Below are the code and all the weights of a small trained network. Each question names an input and a class and asks about switching units off, where a switched-off unit gives its printed mean instead of its output.

import numpy as np


def w(rows, s, z=0):
    codes = np.array(rows[::2]) - 128.0
    scale = np.full(codes.shape[1], s)
    scale[-1] = z or s
    return codes * scale


def f(y):
    return y / 2 * (1 + np.tanh(0.7978845608 * (y + 0.044715 * y**3)))


def log_softmax(a):
    a = a - a.max(-1, keepdims=True)
    return a - np.log(np.exp(a).sum(-1, keepdims=True))


def net(x, mask):
    res = np.array(x, float).reshape(1, 7) / 4 @ E
    y = f(res @ A[0][:, :-1].T + A[0][:, -1])
    res = res + np.where(mask, y, B[0][:, -1]) @ B[0][:, :-1]
    return log_softmax(res[-1] @ U[:, :-1].T + U[:, -1])


A, B = {}, {}
E = w([
[177,144,101,240,219,156,126,225,142,102,127],'x0',
[123,129,124,126,116,136,123,143,121,106,147],'x1',
[225,1,121,103,119,218,192,63,166,100,211],'x2',
[133,114,136,111,160,103,135,106,121,152,119],'x3',
[130,157,151,135,134,141,144,103,106,122,138],'x4',
[84,126,44,194,76,20,236,69,191,204,248],'x5',
[110,120,153,148,115,126,138,99,144,69,127],'x6',
],0.0077)
A[0] = w([
[165,99,143,111,163,165,167,173,105,57,78,9],'n0',
[8,167,130,120,58,23,137,134,135,175,140,108],'n1',
[187,112,147,165,174,198,145,205,136,132,109,42],'n2',
[175,83,188,141,198,181,81,127,127,100,124,27],'n3',
[240,105,160,93,160,185,81,115,136,108,159,7],'n4',
[87,212,133,216,202,75,100,188,124,112,86,123],'n5',
[116,139,208,2,108,175,53,140,76,86,53,71],'n6',
],0.0063,0.0016)
B[0] = w([
[59,142,102,153,157,148,66,63,114,161,98,176],'n0',
[64,246,65,163,150,105,23,90,118,157,98,245],'n1',
[155,138,158,175,208,167,111,140,82,147,68,181],'n2',
[85,147,63,215,162,129,76,109,69,127,115,188],'n3',
[106,135,159,220,223,175,99,159,78,56,110,188],'n4',
[199,38,150,52,110,106,207,160,197,130,240,234],'n5',
[239,135,125,68,186,64,254,151,218,128,253,255],'n6',
],0.0073,0.0081)
U = w([
[154,158,110,98,89,89,147,95,168,127,156,176],'0',
[171,81,125,137,140,161,150,140,142,112,140,238],'1',
[50,224,116,187,136,160,21,107,55,115,2,8],'2',
],0.0083,0.0017)

Each question gives the input, the list of numbers given to net, and the class t.
The units are the neurons (one row each of A and B). Each row of codes is followed by its name. A weight is (code - 128) times the scale printed after its matrix; where a second scale follows, it is the last column's (A, B and U).
mask holds one flag per neuron, in row order. A switched-off neuron (its flag False) gives its mean, the last column of its row in B, instead of its output. The means were averaged over made-up inputs and are rounded, as every weight is.
A unit's drop is (log p(t) with every unit on - log p(t) with that unit switched off) / (log p(t) with every unit on - log p(t) with every unit switched off).
The circuit of an input: a set's keep is (log p(t) with only the set's units on - log p(t) with every unit switched off) / (log p(t) with every unit on - log p(t) with every unit switched off). Starting from all 7 units, units are removed one at a time, each time the one whose removal leaves the highest keep (on an exact tie, the one counted first), for as long as the keep stays at least 0.8.
circuit, biggest first: the units of the circuit, biggest drop first
top k neurons: the k neurons with the biggest drops, biggest first
drop of u: that unit's drop, to one decimal
input [2,3,8,0,2,-7,4], class 2: circuit, biggest first	[n3 n0]
input [-8,7,-4,-3,4,1,6], class 2: circuit, biggest first	[n1]
input [2,4,6,4,-4,-4,-5], class 2: circuit, biggest first	[n5 n3]
input [-4,-1,-1,-3,8,8,-8], class 2: circuit, biggest first	[n1 n6]
input [7,4,2,0,3,-7,-2], class 2: top 3 neurons	[n3 n0 n2]
input [8,-1,-1,6,1,-8,-2], class 1: top 3 neurons	[n5 n6 n1]
input [-7,4,-1,1,0,4,0], class 2: circuit, biggest first	[n6 n1]
input [5,-8,-6,4,-8,1,2], class 0: top 2 neurons	[n5 n4]
input [6,0,-5,-1,0,-8,6], class 1: top 2 neurons	[n5 n6]
input [-6,1,-1,0,2,3,-5], class 2: top 3 neurons	[n6 n5 n1]
input [6,-2,0,0,2,-8,2], class 1: top 2 neurons	[n6 n5]
input [-5,-5,-5,-7,7,3,2], class 2: top 2 neurons	[n1 n6]
input [8,3,-8,1,3,5,-3], class 0: top 2 neurons	[n5 n1]
input [-1,3,-4,-3,7,7,2], class 2: circuit, biggest first	[n1]
input [8,-5,-7,1,1,-5,5], class 1: drop of n5	0.7
input [6,-7,-6,-8,-3,-7,5], class 1: drop of n2	0.0
input [8,-3,-7,-6,8,-2,4], class 1: drop of n5	1.1
input [4,-7,-4,-2,-5,-6,8], class 1: drop of n5	0.1
